Below are the code and all the weights of a small trained network. Each question names an input and a class and asks about switching units off, where a switched-off unit gives its printed mean instead of its output.

import numpy as np


def w(rows, s, z=0):
    codes = np.array(rows[::2]) - 128.0
    scale = np.full(codes.shape[1], s)
    scale[-1] = z or s
    return codes * scale


def norm(h):
    return h / np.sqrt((h * h).mean(-1, keepdims=True) + 1e-5)


def f(y):
    return y / 2 * (1 + np.tanh(0.7978845608 * (y + 0.044715 * y**3)))


def log_softmax(a):
    a = a - a.max(-1, keepdims=True)
    return a - np.log(np.exp(a).sum(-1, keepdims=True))


def net(x, mask):
    res = np.array(x, float).reshape(1, 3) / 4 @ E
    u = 0
    for l in range(2):
        y = f(norm(res) @ A[l][:, :-1].T + A[l][:, -1])
        res = res + np.where(mask[u : u + 6], y, B[l][:, -1]) @ B[l][:, :-1]
        u += 6
    return log_softmax(norm(res)[-1] @ U[:, :-1].T + U[:, -1])


A, B = {}, {}
E = w([
[36,111,133,89,2,46,144],'x0',
[85,53,64,209,112,128,183],'x1',
[147,121,132,128,95,124,149],'x2',
],0.0099)
A[0] = w([
[109,132,131,136,116,105,145,13],'0.n1',
[135,112,146,128,108,139,133,37],'0.n2',
[134,140,173,6,102,134,98,30],'0.n3',
[196,156,163,75,139,140,103,251],'0.n4',
[177,154,142,124,156,142,121,251],'0.n5',
[181,99,120,183,148,175,135,140],'0.n6',
],0.015,0.0014)
B[0] = w([
[59,159,116,183,100,254,69,142],'0.n1',
[82,136,72,52,226,127,103,125],'0.n2',
[221,244,86,204,105,34,64,255],'0.n3',
[22,44,153,33,168,236,165,254],'0.n4',
[109,30,103,110,95,181,94,222],'0.n5',
[183,224,89,153,135,54,156,239],'0.n6',
],0.0098,0.0099)
A[1] = w([
[117,129,236,153,73,81,141,40],'1.n1',
[151,183,221,111,118,74,120,6],'1.n2',
[143,45,214,90,127,192,83,151],'1.n3',
[90,56,194,5,155,165,167,94],'1.n4',
[45,51,162,126,80,156,150,162],'1.n5',
[204,134,172,198,180,81,211,2],'1.n6',
],0.016,0.0019)
B[1] = w([
[171,143,159,108,201,173,124,155],'1.n1',
[124,181,122,179,100,69,80,176],'1.n2',
[129,157,137,22,121,146,189,228],'1.n3',
[133,193,146,4,136,165,94,254],'1.n4',
[123,32,40,125,109,70,131,227],'1.n5',
[119,156,104,191,220,212,181,217],'1.n6',
],0.019,0.0099)
U = w([
[137,160,143,8,137,178,139,222],'0',
[108,93,207,152,100,144,155,26],'1',
[152,211,133,153,92,71,64,197],'2',
[133,88,196,143,118,124,152,15],'3',
[130,97,162,134,120,132,149,3],'4',
[140,141,89,193,202,192,194,204],'5',
[125,98,162,149,104,161,113,32],'6',
[107,21,53,151,99,90,145,215],'7',
],0.015,0.0043)

Each question gives the input, the list of numbers given to net, and the class t.
The units are the neurons (one row each of A and B). Each row of codes is followed by its name. A weight is (code - 128) times the scale printed after its matrix; where a second scale follows, it is the last column's (A, B and U).
mask holds one flag per neuron, layer by layer. A switched-off neuron (its flag False) gives its mean, the last column of its row in B, instead of its output. The means were averaged over made-up inputs and are rounded, as every weight is.
A unit's drop is (log p(t) with every unit on - log p(t) with that unit switched off) / (log p(t) with every unit on - log p(t) with every unit switched off).
unit that matters most: the unit with the biggest drop
top k neurons: the k neurons with the biggest drops, biggest first
k most important neurons of layer l: the k neurons of layer l with the biggest drops, biggest first
drop when u is switched off: that unit's drop, to one decimal
input [2,7,6], class 7: unit that matters most : 0.n3
input [1,6,7], class 7: top 2 neurons : [0.n3, 0.n6]
input [8,0,3], class 2: top 2 neurons : [0.n4, 0.n5]
input [1,1,7], class 7: top 4 neurons : [0.n3, 0.n6, 0.n4, 1.n5]
input [3,1,-3], class 7: 2 most important neurons of layer 0 : [0.n3, 0.n6]
input [2,2,6], class 7: top 2 neurons : [0.n3, 0.n4]
input [-6,1,-8], class 5: top 2 neurons : [0.n6, 0.n4]
input [4,4,3], class 7: 2 most important neurons of layer 0 : [0.n4, 0.n3]
input [1,6,-1], class 7: 2 most important neurons of layer 0 : [0.n3, 0.n6]
input [6,-5,-8], class 2: drop when 1.n2 is switched off : 0.0
input [2,0,-3], class 2: drop when 1.n6 is switched off : 0.1
input [1,-3,-1], class 2: drop when 0.n3 is switched off : 1.3
input [-4,1,0], class 5: drop when 0.n6 is switched off : 3.2
input [8,4,-7], class 7: unit that matters most : 0.n4
